Here is a tiny trained network, its code and every weight. The questions are about switching its units off for an input and a class, where a switched-off unit gives its printed mean instead of its output.

import numpy as np


def w(rows, s, z=0):
    codes = np.array(rows[::2]) - 128.0
    scale = np.full(codes.shape[1], s)
    scale[-1] = z or s
    return codes * scale


def norm(h):
    return h / np.sqrt((h * h).mean(-1, keepdims=True) + 1e-5)


def f(y):
    return np.maximum(y, 0)


def log_softmax(a):
    a = a - a.max(-1, keepdims=True)
    return a - np.log(np.exp(a).sum(-1, keepdims=True))


def net(x, mask):
    res = np.array(x, float).reshape(1, 8) / 4 @ E
    u = 0
    for l in range(3):
        y = f(norm(res) @ A[l][:, :-1].T + A[l][:, -1])
        res = res + np.where(mask[u : u + 11], y, B[l][:, -1]) @ B[l][:, :-1]
        u += 11
    return log_softmax(norm(res)[-1] @ U[:, :-1].T + U[:, -1])


A, B = {}, {}
E = w([
[145,204,139,73,139],'x0',
[210,158,119,126,81],'x1',
[48,93,181,115,253],'x2',
[95,112,182,151,3],'x3',
[170,99,200,136,128],'x4',
[215,153,227,122,94],'x5',
[151,58,113,58,118],'x6',
[112,188,175,124,99],'x7',
],0.0044)
A[0] = w([
[70,144,167,101,134,133],'L0N1',
[116,132,85,150,102,5],'L0N2',
[141,170,126,73,123,157],'L0N3',
[107,91,72,235,106,124],'L0N4',
[169,168,148,118,119,60],'L0N5',
[1,205,171,136,99,125],'L0N6',
[156,84,185,157,145,115],'L0N7',
[201,87,162,204,64,120],'L0N8',
[179,168,184,238,100,2],'L0N9',
[172,155,46,194,134,77],'L0N10',
[133,64,118,158,147,192],'L0N11',
],0.008,0.0033)
B[0] = w([
[50,122,126,146,115,195],'L0N1',
[109,122,82,89,147,140],'L0N2',
[142,190,87,228,114,192],'L0N3',
[120,183,95,2,93,228],'L0N4',
[154,118,102,172,114,159],'L0N5',
[65,127,152,193,67,253],'L0N6',
[133,190,86,104,92,189],'L0N7',
[133,103,154,152,89,241],'L0N8',
[181,180,247,151,93,188],'L0N9',
[116,189,108,45,91,192],'L0N10',
[138,111,112,39,149,231],'L0N11',
],0.0063,0.0037)
A[1] = w([
[169,66,83,206,194,178],'L1N1',
[118,91,171,51,66,183],'L1N2',
[119,74,129,160,59,179],'L1N3',
[168,65,178,129,68,154],'L1N4',
[136,128,150,99,236,73],'L1N5',
[141,190,142,172,103,55],'L1N6',
[120,103,110,254,89,146],'L1N7',
[167,194,67,118,103,87],'L1N8',
[143,115,90,158,88,104],'L1N9',
[103,121,45,154,176,254],'L1N10',
[156,160,138,123,193,147],'L1N11',
],0.0089,0.0034)
B[1] = w([
[248,228,106,65,168,164],'L1N1',
[117,77,69,176,152,251],'L1N2',
[191,126,89,66,222,219],'L1N3',
[237,43,70,220,95,213],'L1N4',
[185,153,61,99,207,193],'L1N5',
[216,192,160,129,58,182],'L1N6',
[110,114,210,79,124,191],'L1N7',
[86,223,96,45,36,209],'L1N8',
[146,138,60,89,217,161],'L1N9',
[220,135,232,137,138,253],'L1N10',
[197,137,2,132,120,178],'L1N11',
],0.0063,0.0049)
A[2] = w([
[121,122,47,118,100,170],'L2N1',
[107,69,140,115,170,123],'L2N2',
[74,160,150,211,126,98],'L2N3',
[101,199,129,168,115,108],'L2N4',
[39,111,109,152,123,243],'L2N5',
[157,134,150,25,77,87],'L2N6',
[195,89,105,149,62,183],'L2N7',
[62,139,184,122,151,94],'L2N8',
[177,1,99,146,118,2],'L2N9',
[31,161,135,172,165,89],'L2N10',
[122,67,154,178,113,82],'L2N11',
],0.0097,0.0036)
B[2] = w([
[74,123,165,93,143,221],'L2N1',
[165,158,191,97,59,165],'L2N2',
[75,103,135,120,190,166],'L2N3',
[101,101,82,104,164,175],'L2N4',
[115,90,211,111,201,192],'L2N5',
[45,150,152,141,78,207],'L2N6',
[88,84,155,216,118,255],'L2N7',
[53,227,131,212,219,164],'L2N8',
[80,92,60,159,128,192],'L2N9',
[86,161,253,187,175,170],'L2N10',
[155,184,33,77,174,155],'L2N11',
],0.0069,0.0058)
U = w([
[185,144,43,50,227,173],'0',
[60,12,129,69,180,18],'1',
[147,20,28,178,101,189],'2',
[24,168,197,172,205,155],'3',
[78,177,57,60,97,191],'4',
[196,122,173,205,56,208],'5',
[70,95,167,171,65,3],'6',
[152,241,61,94,79,58],'7',
],0.011,0.0044)

Each question gives the input, the list of numbers given to net, and the class t.
The units are the neurons (one row each of A and B). Each row of codes is followed by its name. A weight is (code - 128) times the scale printed after its matrix; where a second scale follows, it is the last column's (A, B and U).
mask holds one flag per neuron, layer by layer. A switched-off neuron (its flag False) gives its mean, the last column of its row in B, instead of its output. The means were averaged over made-up inputs and are rounded, as every weight is.
A unit's drop is (log p(t) with every unit on - log p(t) with that unit switched off) / (log p(t) with every unit on - log p(t) with every unit switched off).
The circuit of an input: a set's keep is (log p(t) with only the set's units on - log p(t) with every unit switched off) / (log p(t) with every unit on - log p(t) with every unit switched off). Starting from the 12 units with the biggest drops (on a tie, the unit counted first), units are removed one at a time, each time the one whose removal leaves the highest keep (on an exact tie, the one counted first), for as long as the keep stays at least 0.8.
circuit, biggest first: the units of the circuit, biggest drop first
most important unit: the unit with the biggest drop
k most important neurons: the k neurons with the biggest drops, biggest first
k most important neurons of layer l: the k neurons of layer l with the biggest drops, biggest first
drop of u: that unit's drop, to one decimal
input [-5,-2,-3,-6,-2,-7,7,-1], class 4: 2 most important neurons of layer 0 -> (L0N4; L0N10)
input [-3,-3,-3,-8,3,-6,-6,-3], class 4: circuit, biggest first -> (L0N10; L1N8)
input [5,-6,-6,3,-4,-5,-1,1], class 3: circuit, biggest first -> (L0N6; L2N5)
input [2,0,1,2,-4,3,-8,-6], class 6: 2 most important neurons -> (L0N6; L0N9)
input [0,1,-6,5,5,-8,-4,-8], class 4: circuit, biggest first -> (L0N4)
input [-6,-6,1,-6,-1,-1,-6,1], class 0: 2 most important neurons -> (L1N10; L1N5)
input [3,5,-2,-8,-3,1,-3,-4], class 7: 2 most important neurons -> (L1N8; L0N10)
input [3,-3,4,4,-6,-6,4,-5], class 3: 2 most important neurons of layer 2 -> (L2N8; L2N10)
input [3,-2,7,4,7,6,7,5], class 2: 2 most important neurons of layer 1 -> (L1N4; L1N2)
input [-3,6,3,6,-5,-2,2,3], class 2: 2 most important neurons of layer 2 -> (L2N9; L2N10)
input [-3,4,4,3,5,-6,5,8], class 1: 2 most important neurons of layer 1 -> (L1N3; L1N10)
input [0,0,-4,-3,0,2,-8,-8], class 4: 2 most important neurons of layer 0 -> (L0N10; L0N4)
input [-4,2,-4,-5,-7,-2,0,-8], class 4: drop of L0N10 -> 0.1
input [5,8,2,-7,7,0,-4,0], class 7: most important unit -> L1N8
input [-5,3,3,5,5,-3,-3,1], class 2: drop of L1N4 -> 0.2
input [-5,-3,-4,-1,7,8,8,-4], class 2: drop of L2N9 -> 0.1
